Here is a tiny trained network, its code and every weight. The questions are about switching its units off for an input and a target symbol, where a switched-off unit gives its printed mean instead of its output.

import numpy as np


def w(rows, s, z=0):
    codes = np.array(rows[::2]) - 128.0
    scale = np.full(codes.shape[1], s)
    scale[-1] = z or s
    return codes * scale


def f(y):
    return np.maximum(y, 0)


def softmax(a):
    e = np.exp(a - a.max(-1, keepdims=True))
    return e / e.sum(-1, keepdims=True)


def log_softmax(a):
    a = a - a.max(-1, keepdims=True)
    return a - np.log(np.exp(a).sum(-1, keepdims=True))


def net(x, mask):
    ids = ['αβγζθλξπψ'.index(c) for c in x.split()]
    T = len(ids)
    res = E[ids] + P[:T]
    r = res
    for j in range(3):
        rows = slice(4 * j, 4 * j + 4)
        q, k, v = (r @ M[0][rows].T for M in (Q, K, V))
        z = softmax(np.where(np.tri(T) > 0, q @ k.T / 4**0.5, -1e9)) @ v
        o = O[0][rows]
        res = res + np.where(mask[j], z, o[:, -1]) @ o[:, :-1]
    y = f(res @ A[0][:, :-1].T + A[0][:, -1])
    res = res + np.where(mask[3:7], y, B[0][:, -1]) @ B[0][:, :-1]
    return log_softmax(res[-1] @ U[:, :-1].T + U[:, -1])


Q, K, V, O, A, B = {}, {}, {}, {}, {}, {}
E = w([
[151,167,145,113,167],'α',
[61,10,107,77,160],'β',
[117,110,107,64,161],'γ',
[170,190,233,143,74],'ζ',
[151,181,209,75,107],'θ',
[113,123,230,112,82],'λ',
[67,49,81,131,247],'ξ',
[66,76,225,132,154],'π',
[100,121,170,159,201],'ψ',
],0.011)
P = w([
[111,229,107,105,155],'0',
[80,86,160,92,101],'1',
[68,103,169,107,89],'2',
[203,80,163,112,194],'3',
[133,9,211,124,139],'4',
[35,116,165,114,104],'5',
],0.012)
Q[0] = w([
[51,135,151,111,144],'H1',
[107,151,159,138,78],'H1',
[96,127,115,125,154],'H1',
[55,212,88,132,68],'H1',
[26,171,152,103,143],'H2',
[203,59,152,137,180],'H2',
[221,108,157,125,113],'H2',
[95,106,220,118,160],'H2',
[9,168,144,74,120],'H3',
[87,120,200,63,157],'H3',
[201,44,181,105,158],'H3',
[117,145,136,132,108],'H3',
],0.014)
K[0] = w([
[37,148,144,176,158],'H1',
[96,146,154,136,88],'H1',
[105,140,108,161,168],'H1',
[86,194,93,114,98],'H1',
[108,215,96,124,134],'H2',
[235,78,174,115,147],'H2',
[146,95,135,136,162],'H2',
[210,165,108,90,184],'H2',
[87,254,101,147,156],'H3',
[184,171,104,117,179],'H3',
[232,97,154,113,176],'H3',
[97,125,96,127,134],'H3',
],0.014)
V[0] = w([
[132,126,78,173,151],'H1',
[147,163,192,114,96],'H1',
[112,35,128,121,70],'H1',
[141,146,92,114,146],'H1',
[35,39,144,177,102],'H2',
[194,148,90,49,88],'H2',
[248,214,191,168,101],'H2',
[64,143,109,130,130],'H2',
[137,180,103,93,191],'H3',
[152,160,84,34,78],'H3',
[200,180,99,181,167],'H3',
[121,158,250,142,67],'H3',
],0.011)
O[0] = w([
[131,141,164,127,56,77],'H1',
[110,80,78,130,169,138],'H1',
[155,215,96,119,150,126],'H1',
[111,125,167,148,118,114],'H1',
[69,166,151,152,121,26],'H2',
[209,189,106,58,177,147],'H2',
[179,69,64,21,35,104],'H2',
[135,121,168,146,124,138],'H2',
[179,72,121,172,157,254],'H3',
[174,161,127,81,180,156],'H3',
[217,76,55,195,55,145],'H3',
[71,55,148,1,68,83],'H3',
],0.0093,0.0077)
A[0] = w([
[245,97,61,105,56,15],'N1',
[85,151,92,3,47,4],'N2',
[153,78,104,54,111,142],'N3',
[119,110,209,85,170,104],'N4',
],0.0072,0.0024)
B[0] = w([
[19,170,13,181,157,232],'N1',
[231,154,219,158,27,228],'N2',
[109,253,144,146,76,253],'N3',
[85,190,99,44,198,215],'N4',
],0.0069,0.0058)
U = w([
[66,147,2,136,131,46],'α',
[61,215,113,114,152,16],'β',
[223,120,103,74,197,208],'γ',
[146,182,100,154,64,41],'ζ',
[106,187,76,102,108,106],'θ',
[151,164,216,73,90,146],'λ',
[137,184,160,204,84,43],'ξ',
[27,114,98,67,144,134],'π',
[141,10,112,145,60,251],'ψ',
],0.0059,0.0027)

Each question gives the input, a string of symbols that net reads in full, and the target symbol t.
The units are the heads (4 rows each of Q, K, V and O) and the neurons (one row each of A and B). Each row of codes is followed by its name. A weight is (code - 128) times the scale printed after its matrix; where a second scale follows, it is the last column's (O, A, B and U).
mask holds one flag per unit, heads first, then neurons. A switched-off unit (its flag False) gives its mean, the last column of its rows in O or B, instead of its output. The means were averaged over made-up inputs and are rounded, as every weight is.
A unit's drop is (log p(t) with every unit on - log p(t) with that unit switched off) / (log p(t) with every unit on - log p(t) with every unit switched off).
The circuit of an input: a set's keep is (log p(t) with only the set's units on - log p(t) with every unit switched off) / (log p(t) with every unit on - log p(t) with every unit switched off). Starting from all 7 units, units are removed one at a time, each time the one whose removal leaves the highest keep (on an exact tie, the one counted first), for as long as the keep stays at least 0.8.
circuit, biggest first: the units of the circuit, biggest drop first
most important unit: the unit with the biggest drop
top k neurons: the k neurons with the biggest drops, biggest first
heads that matter: for each layer, one digit per head in row order, 1 if its drop is at least 0.15 and else 0, layers parted by /
input π γ γ λ ψ, target λ: circuit, biggest first : [H3 H2 N2 N3]
input ξ γ α γ ψ γ, target ξ: circuit, biggest first : [H3 H2]
input ψ γ θ λ α, target λ: circuit, biggest first : [H3 N2 H2]
input ξ ζ ψ γ ψ λ, target ξ: heads that matter : 011
input β γ ψ π, target π: circuit, biggest first : [H3 H2]
input ψ ψ γ ξ ψ, target ξ: heads that matter : 011
input ζ γ γ, target ζ: top 3 neurons : [N2 N3 N1]
input γ ψ ξ ξ γ θ, target γ: circuit, biggest first : [H3 H2 N3]
input ψ α γ ψ γ, target ψ: most important unit : H3
input π γ λ ζ, target ζ: top 3 neurons : [N2 N3 N1]
input ξ α γ λ λ, target λ: circuit, biggest first : [H3 N2 H2]
input ξ π ψ ζ π, target ζ: top 3 neurons : [N2 N3 N1]
input θ π ξ, target θ: top 3 neurons : [N1 N3 N2]
input ψ γ γ α ζ, target α: most important unit : N1
input ψ θ β θ γ, target θ: top 3 neurons : [N1 N3 N2]
input β γ ψ, target β: circuit, biggest first : [H2 H3]
input γ ξ γ, target γ: top 2 neurons : [N3 N1]
input γ ψ γ λ β, target λ: circuit, biggest first : [H3 N2 H2 N3]
input γ γ α ψ ξ λ, target γ: circuit, biggest first : [H3 H2 H1]
input γ ξ ψ λ γ β, target γ: top 2 neurons : [N1 N3]
input λ α ψ π γ β, target λ: top 2 neurons : [N2 N3]
input ψ γ ψ γ ξ γ, target ψ: circuit, biggest first : [H3 H2 N4]
